Every row comes from one small tree of marks. The marks that hang from a mark follow it in brackets, in the order of their numbers. Every link used is in the known rows. Which tree was each row made from?
Known rows
Z_43[Z_586[Z_140[Z_669[Z_971]] Z_773]]: [  95 -312 -133  256 -225 -154   71  -68  254  -23 -105   89 -397  145
   17 -226  236  124   86  -15   56  -44  149   15   70  -16   28  -49
   79   45 -127   81  -79   36 -110   21   96  -89    4  176   45  116
   35   65  224  -55  -34   24]
Z_140[Z_293[Z_528] Z_669 Z_773]: [  69 -135 -251  171  -24  -37  131   72  133  121  168   18 -440   50
   70 -154  -50 -108  126  162  173 -172   44  112   46  182  -98  -25
   59  326   85  144 -119  173   37  -36  -29   64   72  358   28 -150
   27  -72  -92 -127  -21  -14]
Z_528[Z_773 Z_933[Z_848[Z_43]] Z_971[Z_669[Z_140]]]: [  72 -309 -199  146 -138  -86 -173  -14 -137  -53 -131  341  149  105
  135   40 -152  232  248   42  -63  -14  206  222   63  135  -92 -196
   21  129  190  187  -56   40   33  -87  293 -139   26  149   65  210
  -22   74   86  436 -105  -24]
Z_216[Z_815[Z_866] Z_848]: [ -56  463 -134 -124   20  -34  -86 -129 -220  -12  103 -112 -169   59
   64   49  192   10  124   87 -273   95    1   26   29  274   69  -70
   32  -19  239  162 -142  -22  101  184   47 -282  -57  107   48  142
   94   50   23  131  -12  111]
Z_528[Z_773 Z_933[Z_669[Z_140[Z_293]] Z_848] Z_971]: [  59 -241 -209   78 -156 -134 -197   16 -174  -64 -171  261  121  104
   70  120 -103  141  220   39  -34    3  265  253   30  144  -78 -181
   16  149  106  109  -77  109   57 -107  206 -185   17  152   42  150
   -4   68  110  482  -84  -35]
Z_140[Z_293[Z_528] Z_586[Z_43 Z_866]]: [  34 -207 -169   63 -231   52   87   36  197   85   84  -73 -330  -45
   12   71  157 -125  160  -35  193   99   76  220   -5  147 -164  -39
   70  280   58   -4 -136   94    4   24 -327   89   -9  324   58 -107
   -9  -74   36   94  -69   59]
Z_140[Z_293[Z_528[Z_773 Z_933]] Z_669]: [  69 -318 -209  106  -76 -128  111   18   22   92   -5  127 -329  109
   89 -182 -101   42   89  130  225 -164   43  158   26  160 -161  -37
   80  303  114  158  -96  160   -5  -35   92  -32   51  299   40 -133
  -21  -91  -89   34  -26  -61]
Z_43[Z_866 Z_971[Z_669]]: [  30 -152  -62  114 -167  -88   21  -39  106   46 -208  211  -49  -46
   56  -18   81   24   58 -235    7    4   21   99   81  -13  -47  -44
   97   14   66  118  -44   44 -170    0  166   28   -6   29   51  140
   12   37  203  196  -61   58]
Z_293[Z_528[Z_933[Z_669 Z_815[Z_866[Z_140]]] Z_971]]: [  91 -200 -241  -47  -41  -84 -137  204  -45  -23  -48  142  -72  178
  110  106 -139  105  157   32   97  -55  148  285   29  164 -185 -122
   28   74   29   41  -70  153   21  -17  116 -138   32  138  168   61
  -31  -16  135  223 -107    3]
Z_216[Z_815[Z_669 Z_866] Z_848]: [ -70  647 -175 -194   23  -80 -126  -89 -252  -56   55 -129 -152   90
   50   70  214  -56  101   48 -339   85   31   22   17  252   83  -58
   17  -46  176  157 -147    9  124  185  -37 -347  -67   98   12  151
  113   31  -44  127    4  115]
Z_43[Z_586[Z_140 Z_866[Z_773]]]: [  80 -354 -146  217 -259  -92   39  -23  358  -36 -229  -11 -410   49
   15  -98  226  177  133 -105  121    9  145   41   60  -34   13  -68
   70   38 -140  -21  -91   29 -107   44   36  -58   -2  192   83   96
   26   87  281   37  -66   57]
Z_971[Z_528[Z_773] Z_669[Z_140]]: [  26 -349 -157   98  -65  -30  -68   20 -216   -2 -267  471  134  141
  109 -119   39   41  254  -11 -147    8   30  165   72   94  -71 -130
   82  132  104  177   -8  -14   25  -58  203  -67  -62   85   36  158
  -38  -36  -30  266    1  -43]
Z_216[Z_815[Z_669] Z_848]: [ -23  609 -174 -140  -15 -101  -92 -120 -198  -84   16  -89 -139   78
   14   43  238  -22  107   29 -343   46   20   75   25  181   69  -38
   12    6  142  189 -155   -7   96  198 -126 -371  -51   80  -55  120
   89   72  -66  144   26   93]
Z_528[Z_933[Z_815[Z_669 Z_866]] Z_971]: [  52    2 -111   -4  -46 -116 -229   78 -118  -61   10   94    4  129
   99  146 -109   29  171   53   73   22  234  217   69  190 -105 -151
   -9   15   96   81  -48   80   41  -17   83  -84   -1  134  137  140
   23   25  127  314 -123    6]
Z_43[Z_586 Z_866[Z_140 Z_293 Z_773] Z_971]: [ 103 -454 -186  258 -332 -142  138    1  515   48 -307   10 -426 -119
   45  -92  184  149   17 -343   46  -83   53    8   67 -150  -20  -33
  134   20 -117  -10  -82  179 -245   68  228  -53   75  193  144   27
   42  148  351   21 -111   41]
Z_971[Z_528[Z_933[Z_815]] Z_669]: [  73 -284 -116  136 -128  -73  -84   60 -153   21  -72  449  103  106
   99  -13  -84   80  218  -58    4    7  127  279  138   60 -199 -119
   40   88  173  169   -7  -67  -18  -29  181  -17  -18   25   95  154
  -27   27   44  307  -23  -45]
Z_848[Z_43[Z_586] Z_815]: [  36  222   32  -20    9 -106   19    0   18    2 -245  -15  -78  -97
   43  -88   -1   22  110 -148 -185 -104  115 -132   40   16    8  -69
   57  -94  111  153 -103  137 -127    9  168 -247  -59   11   -5  125
  121   15   13   58  -36  137]
Z_848[Z_43 Z_216[Z_815]]: [  31  399  -52  -97   24  -54  -71  -42  -63    7  -89  -32  -93 -110
   68 -168    4   40  128  -77 -316  -63  160  -41   59   78   63  -27
   13   -1   92  194 -124  157  -80   41  231 -201  -39   63  -54  107
  161   23 -191   78  -37  100]
Z_669[Z_140[Z_293[Z_528 Z_971] Z_586 Z_773]]: [  51  -29 -220   97   72   22   29   53   92  137  129   74 -205   51
   75   -6   75 -149  225   71    6  -31   86  100   20  283  -86  -67
   85  275  123   50 -114  218   86    2 -185   72    6  268   52  -57
   39  -87   26  -35  -38   37]
Z_586[Z_43[Z_971[Z_528]]]: [ -21 -241 -104   58 -228  -18  -23  -26   -1  -73   -8   66    3  -37
    3   54  227 -173  150  -96  -19   40   34  143   11   12  -43  -35
   30   21    1  152  -53   89  -67   19  -45   96  -45  189  105  101
   -5  -45   44  204  -77   19]
Z_866[Z_293[Z_528] Z_773]: [  64 -433 -336   86 -139   32  -14  119  275   52  -18  -82 -371  -26
   78 -141  -38   94    4   -9   66  -95  -20  146   20  112  -35  -48
   28  176  -36   16 -113  214  -28   31  109 -155   73  223  154  -86
   11   24   56  -26  -91   14]
Z_528[Z_773 Z_933[Z_848]]: [  24 -246 -127  134 -185 -133 -118  -68  -90  -40 -128  198   32    0
   62  -42  -93  184  207    7  -38  -21  183   69   68  105  -30 -106
    3  129  109  182  -79  106  -16  -62  206 -171   24  144   80  103
   12   89   86  383  -13  -43]
Z_815[Z_669[Z_140[Z_293]] Z_866]: [ -74  331 -157 -140   67  -85 -166   55 -138   86 -114  -15 -147   75
   75  -39   43 -198   51  -19  -34   42  154  -69   16  266   68  -74
   46   -2   79   29  -80  215   61  -28   59  -66  -76  154   46   88
  106 -143  -85   54  -53   60]
Z_293[Z_971[Z_528[Z_773] Z_669[Z_140]]]: [  26 -417 -179   76  -30  -38  -20   87 -139  -15 -202  317   51  235
  117  -18   80   52  220   -1  -50  -94  -47  230   29  123 -218  -83
   83  130   64  178  -29   81   81  -17  102  -80  -21   75   81  125
  -40  -87  -35  172  -30  -28]
Z_866[Z_140[Z_586[Z_43] Z_669] Z_293 Z_773]: [ 106 -446 -437  246 -331   39   80   32  400   96  227 -166 -562  -90
   78 -185   52  -10   61   23   42   -2   30   85    3  100  -12  -61
   -7  202  -84   29 -138   55   44   46   96   -1  104  492  169 -159
   54  156  -17  -61 -108  -24]
Z_669[Z_140[Z_293[Z_528[Z_971]] Z_586[Z_43] Z_773]]: [  44  -49 -204   90   -1   60  -11   15   95   89  147   26 -182    2
   52   28  134 -205  246   96   -2   45  119  127   14  262  -34  -90
   73  246  113   35 -111  169   72    7 -229  130  -14  325   38  -39
   25  -56   52   28  -67   51]
Z_933[Z_528[Z_773] Z_669[Z_140[Z_293]] Z_815 Z_971]: [  51   44 -159 -213  -60 -173 -313  150 -391   69 -433  196   92  -35
  -33 -297  -54  -91  106 -155 -181  -94  280  113   26  120   76 -164
   27   12  -53   44  -76  115  106 -197  324 -272  -81  -48  -90  286
    7  -71 -291  320  -12  -29]
Z_528[Z_971[Z_669[Z_140]]]: [  46 -139 -155   59  -32   19 -130   -9  -52    6  -77  175   -1  150
  100   25    9   22  148   66   20   31   32  234   33  188  -39 -144
   42   74  110  103  -45   -8   45   -8   83  -10  -27  111   21  153
   -6   -3   42  184 -123   31]
Z_43[Z_586[Z_773] Z_866[Z_293] Z_971]: [  75 -429  -61  249 -271 -170  114  -86  438   17 -255   43 -303  -84
   22  -98  286  131   33 -317   47  -66   68   32   71 -138  -13  -17
  156    3  -90   17  -70  209 -290   34  112  -53    1  104  113  107
   40  104  416   31  -85   78]
Z_971[Z_528 Z_669[Z_140[Z_773]]]: [  45 -183 -167  137  -22    5  -56   60 -107   39  -84  413   44  107
   94  -87   42  -40  253   -6 -114   11   78  188   98  125  -70 -120
   70  118  126  140  -18  -20   36  -28   94   64  -51   97   49  157
    2  -30    7  152  -18  -11]
Z_971[Z_528[Z_773] Z_669]: [  24 -385 -143  112 -147  -23  -43   39 -179  -24 -243  426   99  132
  103  -61    1   84  217  -26 -141    0  -10  206   72   35 -105 -116
   59  136   68  212  -13  -57    5  -59  195 -127  -31   69   51  128
  -38  -10  -35  280   -3  -45]
Z_216[Z_815[Z_669[Z_140[Z_293] Z_971[Z_528]]] Z_848]: [ -13  638 -167 -140  -10 -120  -60  -47 -311  -60  -94   72 -159  113
   -1  -37  246  -91   99    5 -331   63   94  105   43  202   42  -51
   48   79  196  166 -141  -10  122  188 -133 -310  -63   73  -97  142
   81  -22 -122  150   41   59]
Z_933[Z_669 Z_815[Z_866[Z_293]] Z_971[Z_528]]: [  11   40 -181 -167 -105 -103 -265  233 -311   57 -229  176   45   18
   27  -47  -55  -74   77 -227  -37   -5  264  155   45   82    5 -136
   -5  -74  -11   27  -66  131   44 -167  276 -202  -60  -20  112  275
   82  -31 -146  280  -52   47]
Z_815[Z_669[Z_971] Z_866[Z_140[Z_586] Z_293 Z_773]]: [ -10  146 -343  -22 -204  -19  -85  210   69   64  -60  -52 -410   18
   81 -105  -35 -120  -44  -95 -125   99  147    4    9  181   66  -91
  -10   79  -61  -27 -106   92   97    0   94 -154   43  265  131   19
  122  -30  -71    2  -85   20]
Z_815[Z_669 Z_866[Z_293]]: [ -73  159 -207 -112  -37  -48 -146   73  -36   59  -96 -108 -218   21
   93  -39   22  -74   -5  -79  -31   16   66  -13  -10  191   44  -62
   18  -14   24   29  -88  206   28  -28   71 -138  -61  161  128   54
  113  -73  -76   36  -80   71]
Z_293[Z_528[Z_773 Z_971]]: [  48 -339 -196  -28  -36  -24  -64  117  -41  -95 -202  118  -69  189
   99    8  -20  115  177   95   -7  -96  -28  209  -20  134  -89 -100
   55  168  -47  132  -71  168   14  -13   29 -204   14  174  101   21
  -62  -69   52  177  -76   -3]
Z_933[Z_669[Z_140[Z_293] Z_971] Z_815[Z_866[Z_773]]]: [ -23  193 -159  -91  -59  -83 -225  128 -314  132 -248  148  -47    3
   30  -56  -80 -243   15 -126   56   71  292   -7   95  192   20 -114
    1   20  142  -12  -80  127   48 -133  360 -161   15    7  -28  195
   62  -48  -44  236    4   43]
Z_669[Z_140[Z_293] Z_971[Z_528[Z_773]]]: [  18  -54  -74   45  -66  -87   -5  107 -265   49 -397  394 -125   97
   24 -238   39 -100  107  -38  -30   24  182   83   63  158  -12  -97
   99  237  130   99  -47   83   32  -51   75  -14  -37  112  -47   97
    9 -190 -108  178    5  -57]
Z_293[Z_528[Z_933 Z_971[Z_669[Z_140[Z_586[Z_866]]]]]]: [ 107 -300 -226   46  -40  -18  -46  120   85  -24   14  226  -84  180
  116   42  -63  129  217   64  105   -4   90  372   23  201 -190 -129
   68  180   81   25  -60   60   29   32  -95   24    1  181  133   64
  -54  -42  180  168 -116   12]
Z_528[Z_773 Z_933[Z_848[Z_815]] Z_971[Z_669]]: [  66 -326 -165  127 -199  -62 -152  -28 -190 -102 -101  265  191   91
  100   84 -144  195  254   85  -81    9  114  258   69  126 -139 -185
    3  113  185  202  -60  -27   52  -56  257 -220    0  108   47  165
  -25  144   91  494  -81  -18]
Z_528[Z_773 Z_933[Z_815 Z_848[Z_216]] Z_971]: [  72 -235 -127   78 -180 -103 -241  -31 -226 -118 -150  175  153   38
   76   44 -123  150  299   38  -12  -41  246  166  108   93 -111 -153
  -29  109  101  190  -69  131   12  -83  329 -232   26  126   56  155
    4  154   31  533  -63  -45]
Z_971[Z_528 Z_669[Z_140[Z_586 Z_773]]]: [  52 -131 -174  151  -33   30  -35   43  -77   55   11  420   51   87
   95  -47   54  -84  290  -15 -153   54   95  195   88  149  -70 -131
   68  155  131  129  -26  -48   52  -23    6   91  -50  131   61  142
   17  -17   26  149  -15   -1]

Which tree is each row?
[ 117 -360 -235  265 -295 -100   44   50  306   24   57  -55 -531   48
   13 -209  132   95   97   66  171   58  163   96   76   65  -14  -48
   25  175 -147   12 -125   21  -16   -9   43  -37   21  364   74  -22
   16   78  118   49  -70  -20] : Z_586[Z_773 Z_866[Z_140[Z_293 Z_669]]]
[  55 -304 -169   87  -98  -52  -30  100  -82  -11  -66  291   28  181
   95   15    1   88  212  -55    2 -107   49  308   79   90 -301  -62
   50   97  104  177  -39   75   46   13  127  -37    2   22   94  140
    7  -31  -38  210  -51  -26] : Z_293[Z_971[Z_528[Z_933[Z_848[Z_216]]] Z_669]]
[  15  291  -70 -136  -17    1  -47   40 -198    1 -133  -79 -121  -75
   49 -257  -46 -126  158   24 -226   -5   81  -89   76  169  -15  -50
   10  -49   79  106  -95  101   21   19  353 -168  -98   91  -20   38
  174   56 -202  108  -21   62] : Z_848[Z_216 Z_815[Z_866[Z_140[Z_669[Z_971]]]]]
[  61 -437 -131  148 -162  -82  -87   41 -217  -24 -183  491  169  115
  117  -27  -87  134  263  -25  -76    2   91  252  123   36 -182 -135
   43  138  142  207   -4  -60   -4  -70  246 -121  -11   60   86  138
  -56   47   33  386    3  -73] : Z_971[Z_528[Z_773 Z_933[Z_815]] Z_669]
[  44 -143 -176  181 -328    1  164    7  161   73  112   -7 -511  -40
  -14 -163  130 -262   83    8  234   97  170  176   22  145  -82  -50
   37  328   55   25 -123  -67   62    2 -209  203   49  408  -23  -45
   32  -73  -67   24  -40    4] : Z_140[Z_293 Z_586[Z_43 Z_866[Z_773]] Z_669[Z_971]]
[  80 -134 -209  -71  -37 -108  -77  178   23   -8  -92  187  -80  123
   57  -43 -106  120  105  -30    6  -76  143  291    6  134  -93  -81
   44   90  -10   40  -79  151   -2  -16  -28 -107    9   72  105   83
    1  -65   66  129  -65   12] : Z_293[Z_528[Z_933[Z_669 Z_971]]]
[ -39  160 -115 -114  -41  -83 -252   52 -268   81 -153   44   55   -2
   54   71  -59 -134   80 -128   35   34  196   -8   66  138   -3  -98
  -23  -83   85   55  -76  129    0 -130  324 -209  -22  -11   54  187
   67   30    0  274   -7   74] : Z_933[Z_669 Z_815[Z_866]]
[  47  272   73  -69   43 -114   -7   79  -15   -5 -303  -30 -118 -121
   39 -104  -33   49   90 -141 -192  -84  152 -128   57   40   -6  -59
   63  -98   94  146 -107  130 -129   12  171 -229  -63   -2    7  101
  118   17   42  135  -29  146] : Z_848[Z_43[Z_866] Z_815]
[  82 -534 -284  281 -365  -79   37  -81  237  -94  307  -54 -311   69
  -12 -125  370  -42  105  102   39   47  107   87   36  -15   14   -8
    8   40 -190  151 -101   38  -77   14   51   50  -20  378  142   42
  -14   98  195   49  -83   10] : Z_586[Z_43[Z_971] Z_140[Z_669] Z_773]
[  -4  244  -56 -151   19   41 -111   17 -127  -29  -77 -150  -34 -119
   40 -160  -34 -144  174   38 -280    9   75  -86   87  174   20  -56
   -2  -75   62   85  -95  142    4   32  328 -217  -90   44   -4   48
  175   82 -104  135  -25   94] : Z_848[Z_216 Z_815[Z_866[Z_773]]]
[  32 -335 -159   76  -63  -28    0  114  -68    0 -109  257  -19  222
  100   31   56   44  163  -35   12  -95  -50  277   39   98 -254  -62
   65   99   62  176  -34   46   56   12   50  -50   -4   39   97  116
  -20  -84  -31  128  -51  -10] : Z_293[Z_971[Z_528 Z_669]]
[  15  424  -91  -98   39  -45  -35  -25 -125  -26  -98  -60 -123  -38
   34  -24   46   36  129  -26 -279  -27   56  -38   50  126    2  -63
   20  -34  185  182 -138   63    9   83   90 -336  -40   40    1   82
  116   50  -47  138  -11  102] : Z_216[Z_848[Z_43 Z_815]]
[ -19  455 -168 -149   -1  -44  -85    0 -176  -40  -76 -116 -153   36
   33   13   97  -49  130   21 -270   41   20  -29   42  188    3  -66
   11  -61  122  122 -130   48   92  107   62 -342  -64   89   28   58
  117   69  -49  150   -7   79] : Z_216[Z_848[Z_815[Z_669 Z_866[Z_140]]]]
[  78 -167 -228  222 -156  -18   18   29  160   94   83  -13 -389   22
   32  -36   82   88  105   93   36   12  118   37   69  107   -2  -47
   31  189    1  111 -127   71  -12  -22   25  -50    8  273   70 -101
   50   58   68   26  -55   23] : Z_586[Z_140[Z_293 Z_773]]
[  86 -320 -330  176 -199  -48   63   13  202  140   -3  -61 -493  -22
  100 -259  -14  138   18  -13  141  -91  -14   47    6   99  -35  -43
   29  153    7   83 -117  116  -10   -3  204  -38   28  357  136 -122
   54   82 -114  -43  -97  -32] : Z_866[Z_140[Z_669] Z_293]
[  71 -332 -194  -20  -61 -100  -53  130   -8  -54 -165  202  -64  128
   84 -103  -96  192  167   43  -38  -92   72  226    4  130  -74  -89
   55  162  -20  106  -74  161    3  -24   14 -167   16  147  118   42
  -38  -55   51  173  -48  -26] : Z_293[Z_528[Z_773 Z_933[Z_971]]]
